Here is a tiny trained network, its code and every weight. The questions are about switching its units off for an input and a target symbol, where a switched-off unit gives its printed mean instead of its output.

import numpy as np


def w(rows, s, z=0):
    codes = np.array(rows[::2]) - 128.0
    scale = np.full(codes.shape[1], s)
    scale[-1] = z or s
    return codes * scale


def f(y):
    return np.maximum(y, 0)


def softmax(a):
    e = np.exp(a - a.max(-1, keepdims=True))
    return e / e.sum(-1, keepdims=True)


def log_softmax(a):
    a = a - a.max(-1, keepdims=True)
    return a - np.log(np.exp(a).sum(-1, keepdims=True))


def net(x, mask):
    ids = ['ΔΠΣαβγεζθλμω'.index(c) for c in x.split()]
    T = len(ids)
    res = E[ids] + P[:T]
    r = res
    for j in range(2):
        rows = slice(2 * j, 2 * j + 2)
        q, k, v = (r @ M[0][rows].T for M in (Q, K, V))
        z = softmax(np.where(np.tri(T) > 0, q @ k.T / 2**0.5, -1e9)) @ v
        o = O[0][rows]
        res = res + np.where(mask[j], z, o[:, -1]) @ o[:, :-1]
    y = f(res @ A[0][:, :-1].T + A[0][:, -1])
    res = res + np.where(mask[2:10], y, B[0][:, -1]) @ B[0][:, :-1]
    return log_softmax(res[-1] @ U[:, :-1].T + U[:, -1])


Q, K, V, O, A, B = {}, {}, {}, {}, {}, {}
E = w([
[121,40,113,134,145,108],'Δ',
[68,66,135,160,184,19],'Π',
[147,142,167,62,147,175],'Σ',
[145,72,86,199,160,183],'α',
[92,125,117,56,94,216],'β',
[115,30,103,107,119,69],'γ',
[140,91,145,134,161,129],'ε',
[131,71,146,88,113,120],'ζ',
[4,92,87,183,104,161],'θ',
[100,33,101,174,85,107],'λ',
[191,73,87,94,90,169],'μ',
[160,165,201,219,116,190],'ω',
],0.021)
P = w([
[103,43,211,112,207,144],'0',
[107,86,193,128,156,130],'1',
[136,77,60,123,212,164],'2',
[90,66,248,121,104,153],'3',
[105,131,177,147,133,114],'4',
[133,117,63,102,157,175],'5',
[93,96,244,136,70,138],'6',
[98,164,165,164,105,107],'7',
[128,119,46,101,111,167],'8',
[95,110,225,133,37,117],'9',
[100,188,166,178,108,114],'10',
[132,92,50,116,166,201],'11',
],0.014)
Q[0] = w([
[140,195,121,200,119,86],'h0',
[153,200,21,125,172,100],'h0',
[154,254,55,187,141,61],'h1',
[154,146,43,92,176,141],'h1',
],0.0092)
K[0] = w([
[154,89,133,54,136,128],'h0',
[96,64,180,140,251,179],'h0',
[111,71,153,102,169,169],'h1',
[106,93,138,161,208,163],'h1',
],0.015)
V[0] = w([
[173,60,137,222,103,166],'h0',
[238,113,193,73,111,68],'h0',
[71,128,145,87,115,56],'h1',
[130,88,9,122,102,106],'h1',
],0.011)
O[0] = w([
[133,101,167,195,162,165,255],'h0',
[188,94,187,85,180,154,55],'h0',
[36,131,178,74,202,87,161],'h1',
[143,1,71,105,110,110,102],'h1',
],0.0097,0.0084)
A[0] = w([
[23,145,189,141,97,173,21],'n0',
[80,156,101,131,139,169,254],'n1',
[63,139,209,199,101,93,80],'n2',
[242,162,40,56,124,130,58],'n3',
[147,218,109,92,212,94,131],'n4',
[117,103,153,238,231,99,124],'n5',
[130,123,113,95,159,24,81],'n6',
[189,138,212,93,109,10,117],'n7',
],0.011,0.0062)
B[0] = w([
[229,153,118,113,116,43,229],'n0',
[94,89,222,165,105,47,210],'n1',
[174,135,67,23,158,171,244],'n2',
[91,243,220,145,227,40,133],'n3',
[157,167,47,160,185,94,142],'n4',
[106,183,103,87,94,148,252],'n5',
[103,160,121,179,182,63,152],'n6',
[213,190,254,125,86,150,179],'n7',
],0.0087,0.014)
U = w([
[84,103,104,39,134,208,140],'Δ',
[122,168,115,110,165,134,50],'Π',
[217,140,128,197,152,86,119],'Σ',
[81,193,167,190,65,226,253],'α',
[54,148,200,195,24,99,144],'β',
[47,110,188,100,150,114,155],'γ',
[126,151,112,95,98,185,157],'ε',
[99,133,208,50,50,171,68],'ζ',
[228,92,48,93,110,63,115],'θ',
[157,81,46,2,48,215,37],'λ',
[236,40,133,221,61,161,227],'μ',
[241,146,63,122,46,185,95],'ω',
],0.0068,0.0045)

Each question gives the input, a string of symbols that net reads in full, and the target symbol t.
The units are the heads (2 rows each of Q, K, V and O) and the neurons (one row each of A and B). Each row of codes is followed by its name. A weight is (code - 128) times the scale printed after its matrix; where a second scale follows, it is the last column's (O, A, B and U).
mask holds one flag per unit, heads first, then neurons. A switched-off unit (its flag False) gives its mean, the last column of its rows in O or B, instead of its output. The means were averaged over made-up inputs and are rounded, as every weight is.
A unit's drop is (log p(t) with every unit on - log p(t) with that unit switched off) / (log p(t) with every unit on - log p(t) with every unit switched off).
The circuit of an input: a set's keep is (log p(t) with only the set's units on - log p(t) with every unit switched off) / (log p(t) with every unit on - log p(t) with every unit switched off). Starting from all 10 units, units are removed one at a time, each time the one whose removal leaves the highest keep (on an exact tie, the one counted first), for as long as the keep stays at least 0.8.
circuit, biggest first: the units of the circuit, biggest drop first
unit that matters most: the unit with the biggest drop
top k neurons: the k neurons with the biggest drops, biggest first
heads that matter: for each layer, one digit per head in row order, 1 if its drop is at least 0.15 and else 0, layers parted by /
input λ α λ ζ ζ ζ λ β, target β: top 2 neurons	[n1; n2]
input Δ μ ζ γ θ γ θ ε Δ, target β: unit that matters most	h0
input Σ θ μ α μ ε Π ζ θ ζ, target θ: circuit, biggest first	[n0; h0; n2]
input λ γ ζ ζ ζ Σ Π ω γ γ Δ ζ, target α: heads that matter	01
input γ α ζ μ ζ γ Π, target ζ: circuit, biggest first	[n7; h0; n5]
input ζ θ γ ζ ζ ζ ζ ε ζ, target β: heads that matter	10
input ζ θ γ ζ θ Σ, target β: circuit, biggest first	[h0; n1]
input θ ω γ, target α: heads that matter	01
input ζ ζ ζ γ γ ω ω, target ω: circuit, biggest first	[n2; n0]
input Σ μ Δ γ ω ζ ζ, target ω: circuit, biggest first	[h1; n2; n0]
input γ γ ζ, target Δ: circuit, biggest first	[n0; h1]
input α α Δ ζ θ ζ Δ γ λ, target β: circuit, biggest first	[h0; n1]
input Σ γ μ ζ, target μ: circuit, biggest first	[h1; n5]
input Σ Σ μ ζ Σ γ ζ ω Δ, target α: circuit, biggest first	[h1; n0]
input μ θ γ ε Σ λ Δ ζ Δ γ, target ζ: circuit, biggest first	[n7; h0]
input ζ β γ ζ Σ Σ ζ γ ε Σ Σ, target Σ: unit that matters most	n4
input ζ θ ζ β, target θ: heads that matter	10
input Δ ζ γ μ ζ ζ β ζ ε Δ α Σ, target μ: heads that matter	11
input θ α ε γ λ, target λ: heads that matter	00
input ζ ζ Σ ζ Σ μ, target Σ: top 2 neurons	[n3; n5]
